Here is a tiny trained network, its code and every weight. The questions are about switching its units off for an input and a class, where a switched-off unit gives its printed mean instead of its output.

import numpy as np


def w(rows, s, z=0):
    codes = np.array(rows[::2]) - 128.0
    scale = np.full(codes.shape[1], s)
    scale[-1] = z or s
    return codes * scale


def f(y):
    return y / 2 * (1 + np.tanh(0.7978845608 * (y + 0.044715 * y**3)))


def log_softmax(a):
    a = a - a.max(-1, keepdims=True)
    return a - np.log(np.exp(a).sum(-1, keepdims=True))


def net(x, mask):
    res = np.array(x, float).reshape(1, 6) / 4 @ E
    y = f(res @ A[0][:, :-1].T + A[0][:, -1])
    res = res + np.where(mask, y, B[0][:, -1]) @ B[0][:, :-1]
    return log_softmax(res[-1] @ U[:, :-1].T + U[:, -1])


A, B = {}, {}
E = w([
[149,244,167,218,70,153,140],'x0',
[26,109,170,164,166,64,236],'x1',
[134,118,143,131,119,105,116],'x2',
[135,114,148,137,120,113,116],'x3',
[117,140,121,106,99,117,131],'x4',
[95,79,20,207,38,97,101],'x5',
],0.011)
A[0] = w([
[161,135,120,111,126,140,112,30],'N0',
[201,145,100,111,127,143,79,55],'N1',
[158,134,122,106,112,157,80,24],'N2',
[105,100,35,221,81,121,117,133],'N3',
[115,35,101,41,176,125,107,64],'N4',
[125,202,150,166,119,117,149,114],'N5',
[192,150,108,108,126,150,77,93],'N6',
[152,215,141,189,111,120,111,72],'N7',
[95,109,158,136,114,143,144,109],'N8',
[142,99,95,96,151,101,120,33],'N9',
[165,135,127,114,127,150,95,17],'N10',
[150,131,127,125,105,158,148,108],'N11',
[168,201,249,44,177,146,143,94],'N12',
[75,113,162,137,129,134,177,4],'N13',
[61,130,156,158,152,93,185,31],'N14',
[149,117,108,163,119,109,108,66],'N15',
[146,195,168,190,102,151,111,71],'N16',
],0.018,0.0036)
B[0] = w([
[147,149,160,154,135,73,140,146],'N0',
[77,168,187,117,134,40,153,180],'N1',
[112,178,173,108,158,67,137,163],'N2',
[67,151,81,230,82,202,55,207],'N3',
[244,12,91,71,112,158,151,205],'N4',
[197,50,114,69,152,124,154,178],'N5',
[82,198,186,115,178,69,138,182],'N6',
[187,49,108,46,165,189,149,189],'N7',
[75,152,129,75,104,112,160,143],'N8',
[164,103,133,83,137,185,141,153],'N9',
[77,196,149,101,142,114,191,156],'N10',
[183,131,152,154,155,113,115,139],'N11',
[54,135,50,253,66,214,62,253],'N12',
[120,194,178,103,130,36,103,164],'N13',
[103,226,215,107,190,51,167,187],'N14',
[96,149,117,176,130,163,170,145],'N15',
[215,35,100,67,103,118,147,191],'N16',
],0.016,0.029)
U = w([
[65,131,56,245,63,187,61,73],'0',
[246,18,98,29,140,141,195,47],'1',
[78,199,221,105,177,3,183,252],'2',
],0.0061,0.0027)

Each question gives the input, the list of numbers given to net, and the class t.
The units are the neurons (one row each of A and B). Each row of codes is followed by its name. A weight is (code - 128) times the scale printed after its matrix; where a second scale follows, it is the last column's (A, B and U).
mask holds one flag per neuron, in row order. A switched-off neuron (its flag False) gives its mean, the last column of its row in B, instead of its output. The means were averaged over made-up inputs and are rounded, as every weight is.
A unit's drop is (log p(t) with every unit on - log p(t) with that unit switched off) / (log p(t) with every unit on - log p(t) with every unit switched off).
The circuit of an input: a set's keep is (log p(t) with only the set's units on - log p(t) with every unit switched off) / (log p(t) with every unit on - log p(t) with every unit switched off). Starting from the 12 units with the biggest drops (on a tie, the unit counted first), units are removed one at a time, each time the one whose removal leaves the highest keep (on an exact tie, the one counted first), for as long as the keep stays at least 0.8.
units of the circuit, in order: the units of the circuit, biggest drop first
unit that matters most: the unit with the biggest drop
top k neurons: the k neurons with the biggest drops, biggest first
drop of u: that unit's drop, to one decimal
input [-7,4,-2,-1,-4,6], class 1: top neuron => [N12]
input [5,4,-5,7,5,-4], class 1: top 4 neurons => [N3; N5; N16; N7]
input [-1,4,-7,6,1,-3], class 2: top 2 neurons => [N3; N14]
input [7,-8,4,-3,8,1], class 2: top 2 neurons => [N6; N1]
input [7,-6,7,3,-3,4], class 1: top 2 neurons => [N7; N16]
input [1,-8,-1,8,-1,-8], class 0: top 3 neurons => [N12; N14; N13]
input [-8,8,-4,6,1,-8], class 0: top 3 neurons => [N12; N16; N7]
input [-3,3,-4,6,3,2], class 1: top 4 neurons => [N12; N6; N1; N2]
input [3,-4,8,5,7,2], class 2: units of the circuit, in order => [N12; N4]
input [7,-8,-4,-5,7,2], class 2: top 4 neurons => [N6; N1; N4; N2]
input [8,2,7,3,-3,-7], class 1: top 2 neurons => [N16; N5]
input [4,8,8,1,1,4], class 2: drop of N14 => 0.1
input [-4,2,-3,-6,-8,-7], class 0: drop of N12 => 3.5
input [-5,8,-7,-4,-1,0], class 2: unit that matters most => N14
input [0,4,-6,4,-7,-3], class 2: drop of N3 => 2.2
